Below are the code and all the weights of a small trained network. Each question names an input and a target symbol and asks about switching units off, where a switched-off unit gives its printed mean instead of its output.

import numpy as np


def w(rows, s, z=0):
    codes = np.array(rows[::2]) - 128.0
    scale = np.full(codes.shape[1], s)
    scale[-1] = z or s
    return codes * scale


def norm(h):
    return h / np.sqrt((h * h).mean(-1, keepdims=True) + 1e-5)


def f(y):
    return y / 2 * (1 + np.tanh(0.7978845608 * (y + 0.044715 * y**3)))


def softmax(a):
    e = np.exp(a - a.max(-1, keepdims=True))
    return e / e.sum(-1, keepdims=True)


def log_softmax(a):
    a = a - a.max(-1, keepdims=True)
    return a - np.log(np.exp(a).sum(-1, keepdims=True))


def net(x, mask):
    ids = ['ΣΦΨΩαγδζηθλμπτ'.index(c) for c in x.split()]
    T = len(ids)
    res = E[ids] + P[:T]
    r = norm(res)
    for j in range(2):
        rows = slice(2 * j, 2 * j + 2)
        q, k, v = (r @ M[0][rows].T for M in (Q, K, V))
        z = softmax(np.where(np.tri(T) > 0, q @ k.T / 2**0.5, -1e9)) @ v
        o = O[0][rows]
        res = res + np.where(mask[j], z, o[:, -1]) @ o[:, :-1]
    y = f(norm(res) @ A[0][:, :-1].T + A[0][:, -1])
    res = res + np.where(mask[2:18], y, B[0][:, -1]) @ B[0][:, :-1]
    return log_softmax(norm(res)[-1] @ U[:, :-1].T + U[:, -1])


Q, K, V, O, A, B = {}, {}, {}, {}, {}, {}
E = w([
[86,135,143,78,199,82,162,111,187],'Σ',
[107,134,113,98,57,123,175,107,178],'Φ',
[129,98,171,145,103,61,125,153,228],'Ψ',
[159,189,113,85,133,128,115,96,209],'Ω',
[118,130,167,125,127,83,201,92,177],'α',
[183,182,211,71,100,83,85,190,183],'γ',
[122,75,219,143,138,78,178,100,175],'δ',
[195,188,242,68,79,171,123,104,144],'ζ',
[145,108,193,84,198,100,185,107,185],'η',
[111,138,96,103,72,103,98,145,225],'θ',
[59,112,168,22,62,113,123,203,119],'λ',
[144,99,118,57,132,130,207,110,150],'μ',
[168,129,178,143,97,96,166,100,213],'π',
[89,212,137,5,95,125,171,141,134],'τ',
],0.015)
P = w([
[93,90,93,99,105,121,139,30,238],'0',
[139,81,138,31,54,32,85,9,176],'1',
[93,100,102,106,135,154,151,82,226],'2',
[148,90,127,63,56,56,92,54,154],'3',
[98,103,97,109,133,174,162,124,212],'4',
[162,100,122,61,27,71,86,68,133],'5',
[90,141,119,139,154,168,162,136,207],'6',
[168,124,134,95,59,43,94,90,124],'7',
[103,148,117,150,149,167,171,159,183],'8',
[165,149,151,68,74,27,117,96,97],'9',
[125,150,110,146,159,168,185,194,169],'10',
[174,167,157,78,70,47,133,116,80],'11',
[98,157,115,154,164,148,176,195,139],'12',
],0.012)
Q[0] = w([
[96,143,129,167,151,208,167,166,184],'h0',
[139,118,85,248,179,194,88,163,19],'h0',
[151,125,143,60,96,37,101,80,111],'h1',
[150,157,134,77,96,103,202,149,212],'h1',
],0.014)
K[0] = w([
[144,178,185,43,89,93,95,138,57],'h0',
[122,65,124,66,110,78,109,19,207],'h0',
[124,120,89,227,161,196,169,182,145],'h1',
[135,208,160,157,141,150,151,253,33],'h1',
],0.014)
V[0] = w([
[151,100,234,178,103,175,207,75,68],'h0',
[203,254,73,101,158,202,101,62,135],'h0',
[145,147,164,160,2,59,133,179,197],'h1',
[60,175,43,89,68,101,197,79,120],'h1',
],0.0098)
O[0] = w([
[152,113,214,88,24,230,91,168,240,160],'h0',
[244,75,12,88,157,146,136,136,103,206],'h0',
[106,60,107,196,162,181,91,134,117,254],'h1',
[176,171,153,197,140,155,187,219,82,160],'h1',
],0.011,0.01)
A[0] = w([
[179,126,56,151,178,181,168,184,118,145],'n0',
[153,109,123,112,110,126,79,77,118,205],'n1',
[161,153,123,172,87,77,101,100,140,122],'n2',
[136,160,102,171,100,163,132,155,132,138],'n3',
[172,99,174,132,188,105,139,147,135,19],'n4',
[160,192,167,95,44,119,149,141,159,125],'n5',
[86,139,142,175,156,193,138,223,125,131],'n6',
[130,127,133,156,131,249,156,160,199,28],'n7',
[115,68,98,150,189,149,129,74,175,2],'n8',
[208,108,138,72,89,70,146,154,109,74],'n9',
[65,155,190,110,149,233,139,156,214,164],'n10',
[155,71,105,117,132,216,81,88,177,106],'n11',
[64,111,126,175,124,204,174,93,136,30],'n12',
[114,141,76,115,112,181,143,123,137,172],'n13',
[156,90,95,60,88,56,91,55,92,131],'n14',
[115,154,91,222,202,174,130,157,181,104],'n15',
],0.013,0.0052)
B[0] = w([
[67,175,173,211,72,178,15,126,206,199],'n0',
[90,107,128,118,158,165,70,150,152,174],'n1',
[133,179,209,72,195,125,203,147,55,133],'n2',
[86,62,156,141,152,50,177,178,69,144],'n3',
[140,137,117,115,42,164,117,196,87,132],'n4',
[140,120,84,181,115,107,194,148,200,170],'n5',
[184,156,147,40,174,170,68,182,167,159],'n6',
[31,119,65,192,157,108,235,25,1,209],'n7',
[187,90,141,100,55,137,148,203,167,154],'n8',
[96,56,11,69,41,44,81,47,155,162],'n9',
[98,83,51,191,199,142,114,183,118,208],'n10',
[61,108,128,76,74,189,172,130,24,251],'n11',
[136,143,95,49,160,35,45,45,167,137],'n12',
[143,170,246,121,123,148,112,151,63,164],'n13',
[198,233,250,86,250,155,117,128,190,160],'n14',
[194,127,165,9,49,89,155,108,96,166],'n15',
],0.0082,0.017)
U = w([
[157,185,124,81,125,79,204,92,90,232],'Σ',
[69,186,227,126,109,93,149,77,92,154],'Φ',
[115,135,160,114,122,92,124,84,253,199],'Ψ',
[202,158,11,128,189,151,85,96,137,124],'Ω',
[156,133,101,181,201,77,130,78,36,135],'α',
[174,87,107,46,83,144,60,95,152,130],'γ',
[62,104,165,182,160,117,47,25,167,127],'δ',
[84,73,108,180,120,190,110,130,72,138],'ζ',
[138,88,117,175,161,118,209,182,192,84],'η',
[171,130,44,147,47,69,65,146,70,2],'θ',
[117,126,144,72,244,123,93,146,112,166],'λ',
[51,138,167,202,78,148,119,92,229,24],'μ',
[161,106,85,112,56,57,217,131,128,140],'π',
[157,177,170,134,71,146,130,213,115,93],'τ',
],0.014,0.0031)

Each question gives the input, a string of symbols that net reads in full, and the target symbol t.
The units are the heads (2 rows each of Q, K, V and O) and the neurons (one row each of A and B). Each row of codes is followed by its name. A weight is (code - 128) times the scale printed after its matrix; where a second scale follows, it is the last column's (O, A, B and U).
mask holds one flag per unit, heads first, then neurons. A switched-off unit (its flag False) gives its mean, the last column of its rows in O or B, instead of its output. The means were averaged over made-up inputs and are rounded, as every weight is.
A unit's drop is (log p(t) with every unit on - log p(t) with that unit switched off) / (log p(t) with every unit on - log p(t) with every unit switched off).
The circuit of an input: a set's keep is (log p(t) with only the set's units on - log p(t) with every unit switched off) / (log p(t) with every unit on - log p(t) with every unit switched off). Starting from the 12 units with the biggest drops (on a tie, the unit counted first), units are removed one at a time, each time the one whose removal leaves the highest keep (on an exact tie, the one counted first), for as long as the keep stays at least 0.8.
units of the circuit, in order: the units of the circuit, biggest drop first
most important unit: the unit with the biggest drop
top k neurons: the k neurons with the biggest drops, biggest first
which heads matter: for each layer, one digit per head in row order, 1 if its drop is at least 0.15 and else 0, layers parted by /
input θ Φ ζ δ ζ ζ ζ μ ζ ζ ζ η, target γ: which heads matter -> 01
input α τ γ ζ π θ ζ ζ θ ζ τ τ, target θ: units of the circuit, in order -> [h0; n9; n0; n7]
input ζ θ Ψ Φ, target δ: most important unit -> h0
input Φ ζ ζ τ ζ θ Φ ζ ζ ζ η θ, target Ψ: which heads matter -> 01
input Ψ Φ θ θ Ω, target Ω: units of the circuit, in order -> [h0; n7]
input ζ μ ζ ζ Φ η μ Φ η θ Ψ μ, target δ: units of the circuit, in order -> [h0; h1]
input θ μ ζ Φ η ζ Ψ ζ τ α θ, target τ: units of the circuit, in order -> [h1; n6]
input Ω ζ ζ τ θ γ, target α: which heads matter -> 10
input ζ ζ θ η δ θ δ ζ, target μ: which heads matter -> 10
input η η ζ θ ζ ζ Σ θ τ η Ψ θ λ, target λ: units of the circuit, in order -> [h0; n6; n0; n11]
input Ψ Φ θ θ θ η θ, target θ: which heads matter -> 10
input Ψ ζ ζ δ μ λ Φ, target λ: which heads matter -> 10
input ζ ζ μ η λ ζ μ Φ, target π: which heads matter -> 01
input η ζ θ ζ θ Σ Φ λ Ω, target λ: top 2 neurons -> [n6; n15]
input ζ λ ζ Ψ Ω ζ ζ γ θ, target γ: units of the circuit, in order -> [n15]
input τ ζ Φ η τ, target τ: units of the circuit, in order -> [h1; n0; h0; n7]
input λ η η η ζ ζ Σ τ, target Σ: which heads matter -> 11
input ζ μ ζ Φ τ Φ τ ζ μ η λ η μ, target λ: which heads matter -> 10
input ζ θ η ζ ζ δ Φ ζ η Ω, target Ψ: which heads matter -> 01
input τ Φ θ θ α, target τ: which heads matter -> 01
input τ θ Ω η Φ η λ, target λ: which heads matter -> 10
input δ θ θ ζ μ ζ θ π, target α: units of the circuit, in order -> [h0]
input Φ δ τ λ ζ Φ τ ζ, target θ: which heads matter -> 11
input θ ζ Ψ η, target δ: units of the circuit, in order -> [h0; n11]
input μ ζ ζ θ η ζ μ ζ, target π: units of the circuit, in order -> [h1; n5]
input Φ θ θ θ ζ λ Φ, target λ: top 2 neurons -> [n6; n12]
input γ η η Φ θ ζ η ζ, target Ψ: most important unit -> h1
input τ Φ η Φ ζ λ ζ π, target γ: which heads matter -> 11
